Every row comes from one small tree of marks. The marks that hang from a mark follow it in brackets, in alphabetical order. Every link used is in the known rows. Which tree was each row made from?
Each row is shifted at random along 7 fixed directions that mean nothing.
Known rows:
monivaf(beve bugo vepon(vode)): [ 1.21  1.83 -0.68 -1.14 -0.04 -0.32 -2.03 -0.48  0.43  1.98 -0.33 -0.23
  1.48 -0.43  0.07 -0.43  1.74  0.69  1.64 -0.09  0.13 -0.66  1.52 -0.55
  0.87  0.23  1.80  0.06 -0.31 -1.73 -0.76  0.05 -2.15 -0.71 -0.05  1.40
  1.79 -0.69 -1.24 -1.70  1.71  2.68 -0.70]
bera(niva(lunor) vinuri): [-0.72 -0.98 -0.70  1.10 -0.54 -1.04  0.12 -0.34  0.73  1.56 -0.67  0.53
 -1.07 -0.79  0.25 -0.62  0.19 -0.17  0.38 -0.75  0.52 -0.70  1.18  1.15
 -0.58  0.66 -0.05 -0.53 -0.80 -1.38  1.52  0.46 -1.07  1.22 -0.63 -0.22
 -0.55 -0.31 -0.35  0.59  0.91 -0.88  0.21]
monivaf(beve vepon(bera) vode(bibir(bugo vinuri) niva)): [ 1.25  4.00  2.22 -1.02  0.59  0.39 -4.02 -0.16  1.50  3.75 -2.00  1.69
  0.33  2.51  1.03 -1.81  3.78  1.17  2.39  0.22 -0.01 -1.26  1.98  2.46
  1.35 -0.49  4.45  0.65 -1.70 -1.71  0.02 -0.02  0.23  0.43 -1.62  0.07
  2.34  0.48 -2.85  0.16 -2.52 -0.16 -1.20]
niva(beve lunor(temak(vepon(vode)))): [-0.36 -1.24 -0.65  0.94  0.46  0.47  1.34  0.19 -0.55  0.10  0.52  0.82
  0.62 -0.19  0.32  1.08 -0.29  0.45 -0.51  0.65  0.87  0.14 -0.18 -1.02
  0.14  0.63 -0.19 -0.74 -0.60  0.25  0.60  0.81 -0.63  0.28  1.07  1.20
  1.33 -2.57  0.76 -0.48  0.13 -0.55  1.24]
niva(beve lunor(temak vinuri(bibir(bugo(monivaf))))): [ 0.42 -0.15  0.35 -0.19 -0.37  1.91 -0.26  0.46  0.78  1.28  1.07  0.21
 -0.48 -0.04  1.29  0.73  0.81 -1.31  0.70 -0.41  0.79  0.81  1.30  2.70
  0.26  1.14  0.10  0.12 -0.60  1.25 -0.08 -0.03 -1.34  1.15 -1.09  0.81
 -1.00 -1.53  0.15  0.70 -0.11 -2.05  1.86]
monivaf(beve bugo vepon(bera(vinuri)) vode(bibir)): [-1.94  1.10 -0.56 -0.79  1.34 -1.34 -0.54 -0.79  1.44 -0.94  0.32  3.23
  0.18 -0.85  0.02 -0.86  0.69 -1.14 -1.84 -0.67 -0.65 -1.55  0.38 -2.96
 -0.55  1.10 -2.16  1.79 -1.46 -1.94 -0.86  1.81 -0.02 -1.08  4.10 -0.93
  0.69 -0.22 -2.00  0.30  0.51 -1.14 -3.61]
monivaf(beve bugo vepon(bera(niva temak)) vode): [-1.84 -0.53 -2.02  1.27 -0.74 -2.19  0.77 -0.66  1.49 -0.72  2.08  1.61
  0.60 -1.91  0.17 -1.58 -0.74 -0.34 -2.32 -1.94  0.01 -1.65 -0.74 -3.97
 -0.26  2.74 -3.72  0.70 -2.26 -0.07 -1.57  2.93 -1.83 -0.46  5.77  0.40
  0.57 -0.93 -1.47 -2.48  2.68  1.02 -2.92]
bera(beve niva temak(vepon) vinuri(bibir)): [-0.19 -1.40 -1.16  2.03 -0.25 -0.39 -0.80  0.66 -0.95  2.12  0.17  0.32
  3.28 -2.06  2.10  2.92 -1.42  2.24 -0.08  0.61  1.16  1.69  0.37  0.71
  0.45 -1.17  0.86 -1.92  1.80  1.04 -1.37 -2.78 -0.99  1.66 -0.03  2.43
  2.52 -3.12 -2.75 -1.51  0.03  3.18  0.52]
bera(temak(lunor) vinuri(beve vepon)): [ 1.33  0.31 -0.56  1.66  0.42 -1.66  0.90 -1.59 -0.29  1.91  2.01  0.15
  2.33 -2.28 -0.07  0.47 -1.25  0.95 -1.46 -2.47  0.58 -1.73  1.27  1.17
 -2.46  1.38  1.64 -2.06 -0.15 -1.46  1.86  1.46 -4.30  0.95  0.65  0.51
 -1.27  1.37 -0.65 -3.67  2.55  0.29  0.27]
lunor(beve temak(vepon(vode))): [ 0.40 -2.20 -0.69  0.90 -2.86  0.61  2.70 -0.47  0.25  1.22 -0.98  1.63
 -2.57  0.25  0.85 -1.43  0.02 -0.42  1.33  1.23  1.29 -0.95  0.06  1.83
  2.65  1.73  1.78  1.26 -0.73 -0.21  1.42  2.78  1.86  1.69 -1.72  1.09
  0.79 -2.34  1.38  2.48  1.08 -1.57  1.50]
niva(beve lunor(vinuri(bibir vepon))): [ 0.19 -1.74 -0.55 -0.90 -0.44  1.07 -1.21  0.09 -1.63 -0.61  1.03  0.00
  0.01 -0.39  1.13  0.76 -0.15  0.03 -0.44  1.23  1.10  0.30  1.17  1.07
 -0.07 -0.77  0.07 -1.44  1.01 -0.54  0.32 -0.73 -2.29  0.57 -1.55  1.43
 -0.55 -1.50  0.80 -0.33  0.11  0.96  1.63]
bera(beve niva(lunor)): [-0.37 -1.76 -1.28  0.98  1.14  0.27  1.35 -0.10 -0.47 -0.30 -0.08 -0.76
 -0.14 -1.61 -0.49  0.92 -0.85  0.14 -0.33  0.24  0.39  0.81  0.52 -1.41
 -1.49  0.57 -1.63  0.09  0.26 -0.40  0.30  0.47 -0.91  0.62  1.01 -0.05
  0.62 -0.94 -0.08  1.87  0.44 -1.51  0.44]
bibir(vinuri(beve vepon(vode(niva(lunor))))): [-0.38 -0.56 -0.05  0.12 -0.08 -1.26 -4.18 -0.65 -0.15 -0.68  0.55  0.60
  1.18  1.05  1.65 -0.40  0.98  3.29  0.21 -0.71  0.74 -1.33  1.78  1.51
 -0.15 -1.09  1.93 -1.87  0.00 -1.84 -1.11 -1.92 -2.99  1.12 -1.49  0.15
 -0.83 -0.03 -2.54 -2.14  0.45  3.08 -0.10]
lunor(beve temak vinuri(bibir(bugo))): [-2.05 -0.77  0.53  0.03 -2.13 -0.29 -1.08 -0.10  2.19  1.04  1.39  2.11
 -0.39 -0.55  2.85 -0.09  1.78  0.77 -0.96 -1.57  0.68 -1.26  1.05  2.28
  0.28  0.38  1.03 -2.10 -2.20 -0.62  0.28 -1.01 -2.18  1.93 -1.83  0.83
 -0.44 -2.27 -1.20 -1.18  1.10 -0.23 -0.48]
vepon(bera(temak) vode(bibir(bugo(beve) vinuri))): [ 1.60 -0.48  0.54 -0.61  0.55 -0.15 -1.78  0.37 -0.31 -1.74  0.44  1.05
  1.39  0.93  0.65  0.26 -1.30  0.68 -0.20  1.38  0.53  0.08  1.71 -0.24
  0.13 -0.74  0.96  2.41  2.33  0.20 -1.32 -1.62  0.12  1.11  0.38  0.72
 -0.20 -0.67 -1.89  1.77 -0.63  0.30 -0.11]
vepon(bera(temak) vode(bibir(vinuri) niva(beve))): [-0.04 -1.66  0.20  0.18 -1.25 -0.30 -1.41  0.66 -0.41 -0.07 -0.72  1.32
 -0.74  1.96  0.42 -2.38 -0.50  0.47  0.68  1.60  0.70 -0.66  0.76  0.36
  1.34  0.03  0.60  1.64  0.14  0.41 -0.20 -0.45  1.27  1.92  0.32  0.47
  0.54 -1.18 -0.63  1.65 -1.56 -0.06  0.13]
bera(niva temak vinuri(bibir)): [-0.03 -1.13 -0.66  1.21  0.74 -0.71 -0.90 -0.50 -0.38  0.38 -0.14  1.13
  1.45 -1.36  0.82  1.43 -1.19  0.35 -0.59  0.32  0.62  0.54  1.35  0.69
 -0.49 -0.66 -0.30  0.18  1.14 -0.30 -0.58 -1.13 -0.09  1.75  0.50  0.21
 -0.58 -0.25 -2.41  0.49  0.11  0.32 -0.29]
bugo(monivaf(beve vepon(vode(bibir(vinuri) niva(lunor))))): [ 1.36 -0.11 -0.03 -1.61  1.62  0.46 -4.14 -0.31  0.01 -1.54 -2.84  1.00
 -0.74  1.62 -0.54 -0.66  0.90 -0.07  2.63  1.72  0.22  0.38  2.95  0.69
  0.71 -1.08  1.18  3.97  1.23 -1.94 -1.58 -0.63  1.78  0.70 -1.12 -1.22
 -1.61  1.70 -3.16  4.12 -1.30 -0.87 -0.41]
bugo(beve monivaf(vode)): [-0.26  2.71 -0.47  1.09  2.99 -0.71 -1.36 -1.14  1.77 -0.34  1.97  0.65
  2.04 -0.06  1.84  2.28  1.73  0.21 -0.09 -1.86 -0.02  0.69  0.17 -2.77
  0.47  0.74 -1.04 -0.08 -0.82 -0.76 -3.30  1.01 -2.07 -1.39  2.85 -0.44
  0.50 -0.81 -2.92 -1.57  1.32 -0.88 -1.09]
bera(beve niva(lunor) temak(vepon)): [ 0.27 -0.30 -0.03  2.19  0.12 -1.38 -0.60  0.02  0.98  3.61 -1.52  0.99
  0.49 -1.75  0.42  1.15  1.48  2.24  1.04 -2.18  0.98 -0.81  1.41  3.19
 -0.99  0.45  2.82 -0.79 -1.36 -1.70  1.61 -0.32 -0.75  2.49 -1.51 -0.32
  0.42 -0.48 -3.33  0.24  0.62 -0.74 -0.19]
vepon(bera(temak(lunor) vinuri(bibir(bugo(monivaf)))) vode): [ 2.16 -0.47  0.04  0.15  1.48  0.15  1.78 -0.60 -0.97 -1.02  0.86  0.35
  1.84 -1.10 -0.62  0.38 -3.61 -1.09 -1.46  1.28  0.61  0.49  1.37 -0.12
 -0.57 -0.25 -0.02  2.11  2.40  0.81 -0.22  0.42  0.59  0.92  1.35  0.81
 -0.38  0.50 -0.42  2.03  0.09 -1.84  0.80]
monivaf(beve bugo vode(niva)): [ 1.41  0.98 -0.50 -1.04  3.99 -0.63 -4.00 -1.22  0.41 -1.28 -1.61 -0.12
  1.06 -0.58 -1.57  1.20  1.14  0.51  1.06 -0.61 -0.60  0.57  3.00 -1.14
 -1.42 -0.37 -0.82  3.55  0.64 -2.84 -2.87 -0.36  0.09  0.02  1.21 -2.27
 -2.21  2.73 -4.55  2.81  0.45 -0.71 -2.07]
niva(lunor(beve temak vinuri(vepon(vode)))): [ 1.22 -0.97 -0.26  1.00  0.42  0.37 -1.67 -1.22 -0.20  0.55 -1.51  1.03
  0.64 -0.83  0.25  1.96 -0.46  0.92  1.36  0.08  1.51  0.21  2.22  3.61
  0.28  0.35  1.62  1.27  0.53 -1.31  0.70  0.16  0.40  1.71 -1.98  0.03
 -2.30  0.03 -1.77  0.69  0.20 -0.78  1.73]
lunor(temak vinuri(bibir)): [-2.44 -0.93 -0.05  0.54 -0.74  0.63  0.36 -0.06  0.97 -0.33  1.54  2.51
  0.21  0.18  3.32  0.99  0.29 -0.36 -1.70  0.74  0.66 -0.18 -0.71 -1.11
  1.32  0.03 -1.05 -1.77 -1.02  1.06 -0.68  0.10 -0.30  0.51  0.61  1.54
  1.50 -3.51  0.31 -0.72 -0.74 -1.00 -0.01]
vepon(bera(niva(lunor))): [ 1.00  0.35 -0.20  1.67  0.28  0.59  2.49 -0.17 -0.87  2.33  0.81 -1.32
 -0.01 -0.03 -0.31 -0.89 -0.88 -0.49 -0.27  0.29  0.92 -0.09 -0.53 -0.63
 -0.16  1.59 -0.78 -0.63 -0.59  0.86  1.59  2.73 -1.47 -0.03  1.58  1.25
  1.44 -0.67  2.34 -0.95 -0.21 -1.26  2.00]
vode(bibir(vinuri(vepon))): [ 2.71 -0.50 -0.66  0.26 -0.83  3.65  1.37 -0.28 -2.60  0.56  0.25  0.41
 -1.34  2.38  1.77 -0.39 -1.53 -1.73  1.59  4.20  0.82  1.33  0.02  0.72
  2.76  0.51  0.47  1.92  3.21  2.46 -0.63  2.40  1.08 -0.15 -0.25  2.28
  1.20 -1.51  2.98  2.19 -2.34 -0.31  2.95]
vode(bibir(vinuri(beve vepon)) niva(lunor)): [-1.16 -1.18  0.06  0.62 -0.32 -0.13 -3.02 -0.56  0.33 -1.06  0.55  2.25
 -1.70  1.88  2.08 -1.45  1.17  1.35 -0.10 -0.98  0.49 -1.43  1.11  2.20
 -0.07  0.73  0.05  0.60 -0.63 -0.77 -1.05  0.29 -1.15  1.71 -0.16 -1.28
 -2.60  0.61 -2.06  0.22 -0.88 -0.20 -0.77]
bibir(bugo(beve monivaf(vode(niva))) vinuri(vepon(bera))): [ 2.19  2.14  0.54 -0.33  0.94 -0.09 -0.92 -0.68  0.31 -0.60  1.70  0.05
  0.15  1.35  0.98 -0.73  0.66  0.11  0.45 -0.27  0.37 -0.49  1.29  0.03
  1.08  0.37  1.42  0.58  0.45 -0.67 -1.72  1.99 -1.56 -0.74  0.42 -0.17
 -0.13  0.54 -1.16  0.86  0.18 -0.79  0.51]
lunor(beve vinuri(bibir)): [-1.03 -0.06  0.19  0.62  1.90 -0.28 -0.33 -2.14  0.38 -1.16  0.96  1.71
  0.22 -0.63  0.48  0.87  0.24 -0.80 -2.19 -1.45  0.17 -0.32  1.18  0.06
 -1.63  0.29 -1.35  0.54 -0.56 -1.74  0.09  0.68 -0.92  0.85  1.81 -1.62
 -2.93  1.05 -1.36  0.33  0.46 -3.09 -1.39]
lunor(beve vinuri(vepon(bera))): [ 0.18 -2.61 -1.16  0.19  0.00 -0.51  0.38 -0.86 -0.80 -3.36  1.21  1.09
 -0.23 -1.45  0.27  0.68 -2.26 -0.06 -1.93  0.34  1.14 -0.31  0.76 -0.67
 -0.39  0.43 -1.51  1.47  1.16 -1.24 -0.34  1.46 -0.28  0.80  0.79 -0.02
 -2.41 -0.41 -0.72  1.75  1.48 -0.96  0.12]
temak(vepon(bera(beve niva(lunor) vinuri(bibir(bugo))))): [-1.43 -2.59 -0.78  1.30 -2.86 -1.58 -0.16  0.81  0.04  0.85  1.73  0.69
 -0.04 -1.63  1.68 -1.29 -1.29  1.69 -1.98 -1.55  1.21 -1.04  0.44  1.92
 -0.54  0.32 -0.57 -1.85 -0.14  0.16  0.22 -1.33 -2.86  1.95  0.13  1.68
 -0.01 -2.27 -1.12 -1.78  1.72  2.75 -0.41]
niva(beve lunor(temak(vepon(vode)) vinuri(bibir(bugo)))): [-1.22 -4.34 -0.46 -1.00 -4.54 -0.88 -2.88  0.83  0.93 -0.93 -0.21  2.51
 -2.32 -0.15  2.06 -1.81  0.45  1.18  0.08 -0.33  1.49 -1.76  2.18  4.34
  1.18 -0.40  1.35 -0.07 -0.47 -1.24  0.24 -2.40 -0.90  3.21 -4.05  1.35
 -2.42 -2.42 -1.60  0.83  2.07  2.54  0.05]
bibir(bugo(monivaf) vinuri(beve vepon(bera(temak(lunor))))): [ 0.61 -1.34 -0.36 -0.75  0.60  1.10  4.70  0.72 -0.84 -2.89  3.63 -0.07
  1.46 -1.02  1.03  0.83 -2.84 -0.36 -2.90  1.92  0.30 -0.11 -0.78 -3.60
 -0.88  0.15  0.18 -1.46  1.43  1.81 -0.04  1.72 -1.79 -0.35  1.18  1.92
  2.97 -2.42  2.22  1.77  0.25 -2.29  1.55]
vepon(bera vode(bibir niva(lunor(vinuri)))): [-1.45 -1.07  0.49 -0.59  0.50 -0.41  0.07  0.05 -0.53 -1.22 -0.36  1.20
 -0.85  1.09 -0.18 -1.89 -0.67 -0.05 -1.28  1.93  0.48 -1.08  0.18 -1.95
  0.04 -0.61 -1.14 -0.29 -0.63 -0.95  0.91  0.46  0.44  0.06  0.70  0.13
  1.21 -0.93  1.20  1.45 -1.71 -1.16  0.26]
vode(bibir(bugo vinuri) niva(beve lunor(temak))): [-1.87 -1.98  0.15 -0.41 -1.61 -0.02 -3.40  1.68  1.49 -0.16  0.59  1.46
 -1.27  1.47  2.03 -1.21  1.64  1.47  0.28 -0.59  0.28 -0.73  1.53  1.13
 -0.28  0.01  0.01 -0.91 -1.57  0.17 -0.63 -2.29 -2.26  2.02 -1.38  0.48
 -0.79 -1.80 -1.52 -0.09 -0.74  0.89 -0.19]
temak(lunor vepon(bera(beve niva) vode(bibir(bugo)))): [ 0.24 -0.62 -0.11  2.02  0.92 -0.54  3.47 -1.19 -0.61  0.09  0.21  1.23
 -0.46 -0.81 -1.08 -1.92 -2.44 -0.03 -2.23 -0.83  0.31 -1.03  0.06 -0.13
 -1.60  1.41 -0.83  1.82  0.13 -0.32  1.10  2.86  0.67  1.03  3.39 -0.90
 -0.34  0.85 -0.15  1.62 -0.01 -2.61 -0.91]
vinuri(bibir(bugo(monivaf)) vepon(vode)): [ 1.55  0.64  0.28 -0.54 -0.96  0.67  0.83 -1.72 -0.12 -0.42  1.16  2.25
 -2.60  0.92  1.17 -2.45  0.93 -1.22  0.11  0.09  0.53 -1.81  1.53  3.39
  1.68  0.80  1.53  1.66  0.15 -1.11 -0.47  3.06  0.19  0.64 -0.76 -0.71
 -1.61  0.72 -0.12  2.59  0.95 -1.39  0.07]

Write each row's tree:
[ 2.23  1.44 -0.40 -0.84  1.57 -0.04 -0.82 -1.37 -0.01 -0.65 -0.30  1.25
 -0.41 -0.27 -1.16 -1.21  0.33 -1.56  0.40  0.20  0.18 -0.85  1.46 -0.84
  0.15  1.17 -0.52  3.90  0.08 -2.08 -1.05  3.44  0.35 -0.76  1.98 -0.70
 -1.17  2.10 -1.93  1.85  1.14 -1.36 -1.09] -> bugo(monivaf(beve vepon(bera) vode(bibir)))
[ 0.65 -1.32  0.06 -0.11 -0.05 -0.75 -0.22 -1.19 -1.01 -2.05  1.77  2.20
  0.52 -1.24  0.81  0.26 -1.56  0.02 -2.98 -0.08  1.19 -1.83  1.18  0.76
 -0.81 -0.33 -0.35 -0.17  0.62 -1.50  0.64  1.56 -1.27  0.77  0.37  0.39
 -2.53  0.49 -0.71 -0.31  0.91 -0.39  0.13] -> lunor(temak vinuri(bibir vepon(bera)))
[-0.37 -0.94 -0.47 -0.41  0.13 -0.44  0.44 -1.32 -0.01 -3.76  3.62  1.98
 -1.48 -0.20  1.44 -0.82 -0.06 -0.66 -3.01 -1.28  0.24 -1.50  0.79 -0.69
 -0.75  1.11 -1.78  0.68  0.12 -1.12 -1.31  2.17 -2.37  0.12  2.20 -1.04
 -2.97  0.29 -0.44  0.64  1.87 -1.14 -1.56] -> vinuri(bibir(bugo(beve)) vepon)
[ 0.77  1.19 -0.37 -1.34  1.87 -1.34 -3.78 -0.54  0.47 -0.23 -0.07 -0.25
  0.73 -0.16 -0.35 -0.64  2.00  0.95  0.97 -0.48 -0.34 -0.63  2.35 -1.51
 -0.65 -0.91 -0.03  0.31 -0.36 -3.03 -2.51 -0.22 -2.50 -0.60 -0.04 -0.68
 -0.53  1.65 -3.27  0.18  1.47  1.70 -1.07] -> bugo(monivaf(beve vode(bibir niva)))
[ 0.54  2.62  0.62 -1.46 -0.12  1.15  0.22 -0.17  1.15  2.00  0.05  0.72
 -0.98  1.08  1.51 -1.03  2.49 -1.32  1.96  1.46  0.11  0.21  0.77  0.18
  2.79  0.31  2.47 -0.74 -1.02 -0.63 -0.49  1.39 -0.12 -0.82 -1.49  0.80
  3.50 -1.56  0.22  1.61 -0.53 -1.18  0.44] -> bera(vinuri(bibir(bugo(beve monivaf(vepon vode(niva))))))
[ 0.10 -1.34 -0.35 -0.13  0.72  1.67 -0.15 -0.31 -0.88 -0.51  0.72 -0.67
  1.66 -0.33  1.73  1.63 -1.58  0.12 -0.58  1.57  0.78  1.51  0.25 -0.69
  0.05 -0.56 -0.08 -0.53  1.81  1.02 -0.97 -1.18 -0.93  0.89 -0.79  1.85
  0.74 -1.56  0.34 -0.03 -0.37 -0.26  1.28] -> temak(lunor(vinuri(beve bibir)))
[ 0.20  0.49  0.28 -1.72  0.92  0.33 -1.00 -0.07  1.02 -1.27  1.31  0.62
 -0.37 -0.27  1.07  0.03  1.80 -0.48 -0.30 -0.36 -0.14 -0.26  1.66  0.00
 -0.23 -0.28  0.27  0.97 -0.09 -1.06 -1.96 -0.08 -1.16  0.32 -0.34 -0.54
 -0.45 -0.38 -1.87  2.53  1.03 -1.45 -1.02] -> vinuri(bibir(bugo(monivaf(beve))))
[ 0.21 -0.81  0.18  1.76  1.15 -0.32 -1.09 -1.28  0.16  0.61  0.43  0.93
  1.12 -1.71  0.14  1.71 -0.60  0.92 -1.55 -2.53  0.93  0.06  2.17  3.28
 -2.51  0.41 -0.30 -0.05 -0.31 -1.02  0.59 -0.37 -2.05  2.16  0.35 -0.84
 -4.25  1.50 -2.65 -1.05  0.88 -0.84  0.15] -> bera(niva(lunor(beve temak(vepon) vinuri(bibir(bugo)))))
[ 1.39 -1.66 -1.05  0.85 -0.91  1.44 -3.19  0.29 -1.27  0.86 -0.39 -0.94
 -0.55  1.45  1.00 -0.59 -1.47  0.05  1.96  1.55  1.19  1.56  1.20  1.20
  1.36  0.60 -1.58  1.58  1.74  1.53 -1.71 -0.68 -0.99  1.03 -0.61  1.91
 -1.73 -0.33  0.05 -0.58 -0.95  2.53  2.23] -> vode(bibir niva(lunor(vinuri)))
[ 0.69  1.71  0.11  0.16  1.29  0.00 -2.68 -1.07  2.19 -1.12  0.57  3.09
 -0.05  0.84  2.04  0.79  1.61 -0.15  0.24 -1.66 -0.03 -0.34  2.03  1.32
  0.33  0.15  1.20  2.26 -0.16 -1.20 -2.05  0.34 -0.23  0.70  0.46 -1.15
 -2.27  0.75 -4.39  1.55  0.38 -1.58 -2.06] -> bibir(bugo(monivaf(vepon)) vinuri)
[-0.82 -0.87  0.28  0.40 -0.93  0.33  1.60 -0.74 -0.06  1.55 -0.48  0.87
 -2.72  1.10 -1.25 -3.26  0.34 -1.88  0.17  0.16  0.35 -1.58  0.66  0.79
 -0.34  2.19 -0.88  0.07 -2.37 -0.60  2.94  2.76 -0.37  0.72  0.87 -0.63
 -0.85  0.14  2.99  0.60 -0.74 -3.04  1.21] -> vepon(vode(bibir niva(beve lunor(temak vinuri))))
[ 0.46 -0.89 -0.28  0.97  1.14 -0.98 -1.35  0.26 -1.03 -0.27  1.46 -0.26
  1.98 -1.02 -0.42  1.03 -1.25  1.35 -1.36 -0.75  1.18 -0.20  0.86 -0.33
 -1.54  0.39 -0.62 -1.25 -0.37 -0.38  0.47  0.06 -2.61  0.77  1.40  0.55
 -0.95 -0.26 -0.98 -2.04 -0.09  0.42  1.01] -> vode(niva(beve lunor(vinuri(vepon(bera(temak))))))
[-1.50  0.74  0.24  0.03  0.56 -0.24 -2.10 -0.21  0.48 -0.08 -0.15  3.42
  0.34  1.06  3.05  0.58  2.09  2.07  0.16  1.04  0.51 -0.99  0.29  0.35
  1.96 -1.35  1.82 -0.98 -0.47 -1.42 -1.58 -0.40  0.53  0.30 -0.80  0.30
  2.36 -2.43 -2.48  0.19 -1.20  1.20 -0.95] -> vinuri(vepon(vode(bibir)))
[-0.88 -0.84 -0.20 -1.44 -0.24 -0.09 -2.04  0.83  1.07 -1.29 -0.07  0.38
 -1.79  1.10  0.46 -2.16  1.39  0.33  1.19  0.56  0.00 -0.43  1.48 -0.37
  0.72  0.20 -0.68  1.47 -0.76 -0.60 -2.22 -0.44 -0.42  0.48 -0.42 -0.45
  0.08 -0.84 -1.29  2.70  0.10  0.14 -0.41] -> vepon(vode(bibir(bugo(monivaf(beve))) niva(lunor)))
[ 0.50 -3.15 -0.66 -1.20  2.16  0.58 -1.26 -0.04 -1.75 -4.11  0.61 -0.19
  0.53 -0.15 -1.06  0.75 -2.09  0.42 -1.60  1.71  0.03  0.28  1.93 -2.42
 -3.01 -0.85 -2.13  0.97  1.93 -0.81 -0.58 -0.98 -1.82  0.74  0.54 -0.36
 -2.46  1.43 -0.42  2.16 -0.31 -0.40  0.70] -> vode(bibir(vinuri(beve)) niva(lunor(temak)))
[ 3.20  0.69  0.01 -0.30  0.50  0.72 -2.56  0.31 -1.92  1.37 -0.11 -0.75
  2.86  0.27  0.16  0.60 -2.06  1.21  1.18  2.31  0.90  1.24  2.03  1.42
  0.69 -1.31  1.37  1.15  3.43  0.43 -1.40 -2.28 -1.05  0.39 -0.87  2.70
  0.95 -0.66 -1.22 -0.73 -0.42  4.18  1.73] -> vepon(bera(vinuri) vode(bibir(bugo)))
[-1.08 -2.59 -0.68  2.43 -3.26 -1.27 -0.21  1.13  1.11  2.31 -0.20  1.35
 -1.18 -0.42  1.69 -1.18 -0.65  1.46  0.44 -1.28  1.74 -1.03 -0.14  2.44
  1.51  2.09  0.38 -0.15 -1.58  0.82  0.82  0.58 -0.07  2.42 -0.52  1.52
  0.37 -2.86 -1.02 -0.64  0.38  0.28  0.67] -> vode(niva(lunor(temak(vepon(bera(beve vinuri))))))
[-2.34 -3.18 -0.22 -0.55 -1.14 -0.22  0.83  0.57  0.80 -0.96  0.40  0.94
 -0.95 -1.74  0.84  0.13 -0.15  0.21 -1.54  0.41  0.53 -0.33  1.13  0.35
 -1.29 -0.46 -0.50 -1.61 -0.97 -0.63  1.19 -1.52 -1.10  2.21 -1.60  0.22
  0.14 -1.94 -0.13  2.19  0.55 -1.36  0.04] -> bera(niva(lunor(beve vinuri(bibir(bugo)))) temak)
[ 0.94  0.14  0.01  1.64 -0.60  0.35  2.33 -0.54 -1.21  1.25  1.24  1.75
  0.40  0.82  0.79 -1.19 -1.44 -0.07 -1.25  1.07  1.07 -1.16 -0.97 -0.58
  1.38  1.28 -0.17  0.25 -0.03  1.04  0.51  3.15  0.01 -0.13  2.47  1.93
  1.48 -1.53  1.57 -1.62 -0.35  0.31  1.18] -> lunor(temak(vepon(bera vode(bibir))))
[-0.73 -0.87  0.56 -0.92 -1.60  0.24 -1.12  0.41  2.68 -1.07 -0.49  2.42
 -3.14  1.81  2.71 -0.90  2.34 -0.48  1.35 -0.09  0.22 -0.77  1.39  1.70
  1.81  0.50  2.12  2.14 -0.44 -0.79 -0.53 -0.27  1.41  1.90 -2.55 -0.83
 -0.46 -2.00 -1.54  4.84 -0.15 -3.31 -1.14] -> bibir(bugo(beve) vinuri)
[ 1.41 -0.92 -0.47  0.33  0.08 -0.43 -0.35 -1.25  0.19  0.62 -0.02 -0.07
  0.53 -1.75 -0.66  0.98 -0.46 -0.18  0.01 -0.97  0.75 -0.44  2.24  1.20
 -1.47  0.67  0.60  0.23 -0.02 -2.05  1.46  0.63 -2.04  1.22 -1.17  0.16
 -2.68  0.93 -0.70  0.01  2.17 -1.00  0.98] -> lunor(beve temak vinuri)
[-1.27  0.76  0.72 -1.59  1.87 -1.66  2.43 -1.05  0.09 -2.70  2.41  0.72
 -0.02 -0.51 -1.53 -2.55 -0.44 -1.57 -3.60 -0.26 -0.72 -1.95  0.74 -3.37
 -1.94  0.02 -1.81 -0.35 -1.14 -1.85  0.22  1.93 -1.33 -1.11  3.78 -1.68
  0.32  0.75  0.85  1.82  0.74 -3.13 -1.79] -> vepon(bera(vinuri(bibir(bugo(monivaf(beve))))) vode(niva))
[ 2.60 -1.50  0.50 -0.42 -2.10  1.23  2.92  0.87 -1.25  3.51 -0.69 -1.94
  0.16 -1.34 -0.43 -1.40 -2.11 -0.18  1.10  2.16  1.20  0.03  1.15  3.20
  0.08  0.41  3.51 -0.43  1.48  1.01  2.88  0.01 -0.25  2.61 -3.74  2.52
  2.52 -0.94  2.07  2.11  0.09 -0.62  3.07] -> vepon(bera(niva temak(lunor) vinuri(beve bibir(bugo))))
[ 0.44  2.28  0.24  0.02 -0.46 -0.33 -0.58 -1.35  1.34  2.85 -1.30  1.81
 -1.87  1.34  0.12 -2.94  2.72 -0.27  1.85 -0.74  0.06 -2.02  1.07  1.43
  1.85  1.53  2.21  0.88 -2.43 -2.05  0.80  2.73  0.35  0.25 -0.06 -0.73
  0.82  0.67 -0.69  0.45  0.07 -0.88 -1.15] -> monivaf(bugo vepon(vode(niva)))
[ 0.80  1.04  0.61  0.80 -0.49 -0.15 -0.96 -0.57 -0.29  2.33  0.73  0.48
  1.83 -0.24  1.01 -0.45 -0.55  0.93 -0.26 -0.35  0.79 -0.19  1.20  2.70
  0.44  0.05  1.44 -0.05  0.78  0.26 -0.26 -1.30 -1.07  1.12  0.40  1.38
  1.14 -1.32 -1.30 -1.37 -0.07  1.32 -0.13] -> vepon(bera(beve vinuri(bibir(bugo))) vode)
